Below is a small trained network, with its code and all its weights. Each question gives an input and a target symbol and asks what happens when units are switched off, that is, made to give their printed mean instead of their output.

import numpy as np


def w(rows, s, z=0):
    codes = np.array(rows[::2]) - 128.0
    scale = np.full(codes.shape[1], s)
    scale[-1] = z or s
    return codes * scale


def norm(h):
    return h / np.sqrt((h * h).mean(-1, keepdims=True) + 1e-5)


def f(y):
    return y / 2 * (1 + np.tanh(0.7978845608 * (y + 0.044715 * y**3)))


def softmax(a):
    e = np.exp(a - a.max(-1, keepdims=True))
    return e / e.sum(-1, keepdims=True)


def log_softmax(a):
    a = a - a.max(-1, keepdims=True)
    return a - np.log(np.exp(a).sum(-1, keepdims=True))


def net(x, mask):
    ids = ['Ωβγδεζηλξπτφ'.index(c) for c in x.split()]
    T = len(ids)
    res = E[ids] + P[:T]
    u = 0
    for l in range(3):
        r = norm(res)
        for j in range(3):
            rows = slice(3 * j, 3 * j + 3)
            q, k, v = (r @ M[l][rows].T for M in (Q, K, V))
            z = softmax(np.where(np.tri(T) > 0, q @ k.T / 3**0.5, -1e9)) @ v
            o = O[l][rows]
            res = res + np.where(mask[u + j], z, o[:, -1]) @ o[:, :-1]
        u += 3
        y = f(norm(res) @ A[l][:, :-1].T + A[l][:, -1])
        res = res + np.where(mask[u : u + 4], y, B[l][:, -1]) @ B[l][:, :-1]
        u += 4
    return log_softmax(norm(res)[-1] @ U[:, :-1].T + U[:, -1])


Q, K, V, O, A, B = {}, {}, {}, {}, {}, {}
E = w([
[191,206,174],'Ω',
[115,194,150],'β',
[251,157,89],'γ',
[94,161,197],'δ',
[165,47,147],'ε',
[21,128,78],'ζ',
[133,66,131],'η',
[184,28,162],'λ',
[134,40,202],'ξ',
[56,53,60],'π',
[155,51,143],'τ',
[95,209,148],'φ',
],0.019)
P = w([
[236,141,213],'0',
[160,79,231],'1',
[200,133,83],'2',
[167,120,247],'3',
[174,146,61],'4',
[128,138,227],'5',
[203,147,67],'6',
[96,130,202],'7',
[110,186,22],'8',
[91,144,234],'9',
[203,154,66],'10',
[24,130,172],'11',
[185,161,56],'12',
[24,161,254],'13',
],0.0073)
Q[0] = w([
[121,85,134],'0.h1',
[204,243,166],'0.h1',
[169,138,255],'0.h1',
[169,74,31],'0.h2',
[174,95,62],'0.h2',
[151,204,70],'0.h2',
[218,153,132],'0.h3',
[106,137,89],'0.h3',
[107,78,173],'0.h3',
],0.0094)
K[0] = w([
[126,119,154],'0.h1',
[55,69,166],'0.h1',
[4,157,187],'0.h1',
[54,15,62],'0.h2',
[58,22,133],'0.h2',
[115,125,78],'0.h2',
[84,111,87],'0.h3',
[89,180,93],'0.h3',
[151,202,160],'0.h3',
],0.011)
V[0] = w([
[218,171,51],'0.h1',
[16,124,74],'0.h1',
[66,123,66],'0.h1',
[137,182,81],'0.h2',
[105,60,64],'0.h2',
[78,164,101],'0.h2',
[77,134,254],'0.h3',
[82,183,198],'0.h3',
[194,63,198],'0.h3',
],0.0085)
O[0] = w([
[133,61,139,55],'0.h1',
[110,109,63,81],'0.h1',
[88,98,91,69],'0.h1',
[72,87,59,125],'0.h2',
[140,182,95,27],'0.h2',
[122,131,85,125],'0.h2',
[172,104,255,252],'0.h3',
[220,168,228,201],'0.h3',
[186,83,167,200],'0.h3',
],0.0062,0.0026)
A[0] = w([
[173,145,125,161],'0.n1',
[122,137,108,2],'0.n2',
[122,96,155,67],'0.n3',
[199,3,75,151],'0.n4',
],0.012,0.0029)
B[0] = w([
[118,103,168,159],'0.n1',
[80,127,4,103],'0.n2',
[174,127,123,141],'0.n3',
[157,71,65,254],'0.n4',
],0.011,0.0049)
Q[1] = w([
[135,222,164],'1.h1',
[71,179,133],'1.h1',
[162,10,160],'1.h1',
[131,177,236],'1.h2',
[154,13,19],'1.h2',
[96,185,69],'1.h2',
[155,82,98],'1.h3',
[92,151,140],'1.h3',
[153,67,74],'1.h3',
],0.011)
K[1] = w([
[121,140,43],'1.h1',
[50,152,57],'1.h1',
[163,95,135],'1.h1',
[1,113,143],'1.h2',
[182,161,75],'1.h2',
[105,105,115],'1.h2',
[90,109,75],'1.h3',
[191,80,92],'1.h3',
[86,58,174],'1.h3',
],0.011)
V[1] = w([
[109,161,207],'1.h1',
[92,132,204],'1.h1',
[145,103,102],'1.h1',
[66,5,114],'1.h2',
[109,143,137],'1.h2',
[142,85,72],'1.h2',
[229,178,88],'1.h3',
[131,195,56],'1.h3',
[200,144,164],'1.h3',
],0.011)
O[1] = w([
[129,104,99,203],'1.h1',
[162,121,104,195],'1.h1',
[101,125,128,109],'1.h1',
[55,31,90,82],'1.h2',
[166,108,138,131],'1.h2',
[162,94,116,48],'1.h2',
[128,253,165,143],'1.h3',
[218,178,185,4],'1.h3',
[132,151,82,243],'1.h3',
],0.0064,0.0032)
A[1] = w([
[122,118,248,6],'1.n1',
[29,77,220,160],'1.n2',
[114,2,124,140],'1.n3',
[69,79,135,86],'1.n4',
],0.009,0.0016)
B[1] = w([
[3,109,94,190],'1.n1',
[197,84,205,220],'1.n2',
[179,110,167,252],'1.n3',
[236,230,176,151],'1.n4',
],0.0074,0.004)
Q[2] = w([
[169,199,107],'2.h1',
[34,170,18],'2.h1',
[148,42,152],'2.h1',
[65,107,145],'2.h2',
[79,109,37],'2.h2',
[142,112,24],'2.h2',
[107,128,169],'2.h3',
[130,179,3],'2.h3',
[217,190,26],'2.h3',
],0.014)
K[2] = w([
[191,136,89],'2.h1',
[112,113,11],'2.h1',
[121,29,152],'2.h1',
[117,90,192],'2.h2',
[29,80,118],'2.h2',
[103,65,97],'2.h2',
[111,143,171],'2.h3',
[109,251,40],'2.h3',
[185,183,84],'2.h3',
],0.011)
V[2] = w([
[142,211,92],'2.h1',
[133,150,51],'2.h1',
[173,43,145],'2.h1',
[255,97,54],'2.h2',
[195,71,23],'2.h2',
[191,85,142],'2.h2',
[112,132,229],'2.h3',
[171,169,79],'2.h3',
[218,62,136],'2.h3',
],0.011)
O[2] = w([
[220,115,141,77],'2.h1',
[175,46,66,3],'2.h1',
[113,235,60,162],'2.h1',
[99,215,78,132],'2.h2',
[92,220,116,36],'2.h2',
[122,94,107,190],'2.h2',
[44,87,123,251],'2.h3',
[209,150,137,72],'2.h3',
[36,253,197,242],'2.h3',
],0.0074,0.0035)
A[2] = w([
[14,97,8,95],'2.n1',
[106,132,2,196],'2.n2',
[234,183,157,255],'2.n3',
[41,77,214,41],'2.n4',
],0.0077,0.00067)
B[2] = w([
[157,67,232,151],'2.n1',
[97,87,118,157],'2.n2',
[183,254,106,169],'2.n3',
[47,125,64,254],'2.n4',
],0.0086,0.0049)
U = w([
[73,172,132,36],'Ω',
[70,53,12,227],'β',
[133,100,174,127],'γ',
[79,152,130,2],'δ',
[107,140,178,22],'ε',
[102,119,208,127],'ζ',
[59,163,113,71],'η',
[182,142,181,130],'λ',
[133,195,82,190],'ξ',
[144,109,219,87],'π',
[107,111,129,139],'τ',
[154,1,90,178],'φ',
],0.013,0.0077)

Each question gives the input, a string of symbols that net reads in full, and the target symbol t.
The units are the heads (3 rows each of Q, K, V and O) and the neurons (one row each of A and B). Each row of codes is followed by its name. A weight is (code - 128) times the scale printed after its matrix; where a second scale follows, it is the last column's (O, A, B and U).
mask holds one flag per unit, layer by layer, with each layer's heads first. A switched-off unit (its flag False) gives its mean, the last column of its rows in O or B, instead of its output. The means were averaged over made-up inputs and are rounded, as every weight is.
A unit's drop is (log p(t) with every unit on - log p(t) with that unit switched off) / (log p(t) with every unit on - log p(t) with every unit switched off).
The circuit of an input: a set's keep is (log p(t) with only the set's units on - log p(t) with every unit switched off) / (log p(t) with every unit on - log p(t) with every unit switched off). Starting from the 12 units with the biggest drops (on a tie, the unit counted first), units are removed one at a time, each time the one whose removal leaves the highest keep (on an exact tie, the one counted first), for as long as the keep stays at least 0.8.
circuit, biggest first: the units of the circuit, biggest drop first
most important unit: the unit with the biggest drop
k most important neurons: the k neurons with the biggest drops, biggest first
which heads matter: for each layer, one digit per head in row order, 1 if its drop is at least 0.15 and else 0, layers parted by /
drop of u: that unit's drop, to one decimal
input γ λ ζ β π φ τ, target β: circuit, biggest first : 2.h2
input ε β ε φ ε τ γ γ λ, target ξ: which heads matter : 000 / 000 / 001
input φ Ω ε, target λ: circuit, biggest first : 1.h2, 2.n3
input τ ζ γ η τ, target ξ: which heads matter : 110 / 010 / 011
input ζ γ π Ω, target ξ: circuit, biggest first : 0.h3, 0.h1
input π φ δ ζ γ φ η, target ξ: circuit, biggest first : 0.h2, 2.h2
input ε φ π π β, target β: which heads matter : 001 / 000 / 000
input β β ε Ω Ω η ε ξ ξ π λ, target β: circuit, biggest first : 2.h1, 2.h2
input ζ τ β ε ζ δ φ λ τ π ε, target β: which heads matter : 001 / 000 / 100
input ζ γ π φ, target ξ: circuit, biggest first : 0.h3, 0.h1, 2.h3
input φ ζ π β ζ λ β, target φ: which heads matter : 000 / 000 / 100
input Ω ε β φ λ φ φ, target λ: circuit, biggest first : 2.h1, 1.n2
input β β φ Ω η, target λ: which heads matter : 001 / 010 / 000
input β λ φ π ε ζ ζ ε φ γ γ Ω, target ξ: 4 most important neurons : 0.n4, 1.n2, 1.n3, 2.n3
input γ ε τ φ ε, target ξ: circuit, biggest first : 2.h3, 0.n4, 2.h2
input ε Ω π τ φ, target β: most important unit : 0.h3
input ζ φ φ ζ τ ξ ζ ζ ε π ε, target β: 2 most important neurons : 0.n4, 1.n2
input φ Ω τ, target λ: which heads matter : 000 / 010 / 000
input ε β ε τ δ τ π β ξ φ φ Ω λ, target λ: 3 most important neurons : 1.n3, 1.n1, 0.n4
input φ γ λ, target ξ: which heads matter : 000 / 000 / 011
input Ω Ω ε, target λ: which heads matter : 100 / 000 / 000
input τ λ ζ τ ε ζ ζ η, target β: which heads matter : 101 / 011 / 000
input φ λ β Ω λ, target λ: most important unit : 0.n4
input τ ζ ζ φ ε ζ ζ γ ε ε γ π λ, target β: which heads matter : 101 / 001 / 110
input γ ζ Ω τ, target β: 2 most important neurons : 0.n4, 2.n4
input τ π ζ γ φ γ, target ξ: which heads matter : 000 / 000 / 010
input ε ε γ ε η, target ξ: most important neuron : 0.n4
input ξ δ φ γ ε, target ξ: drop of 2.n3 : 0.1
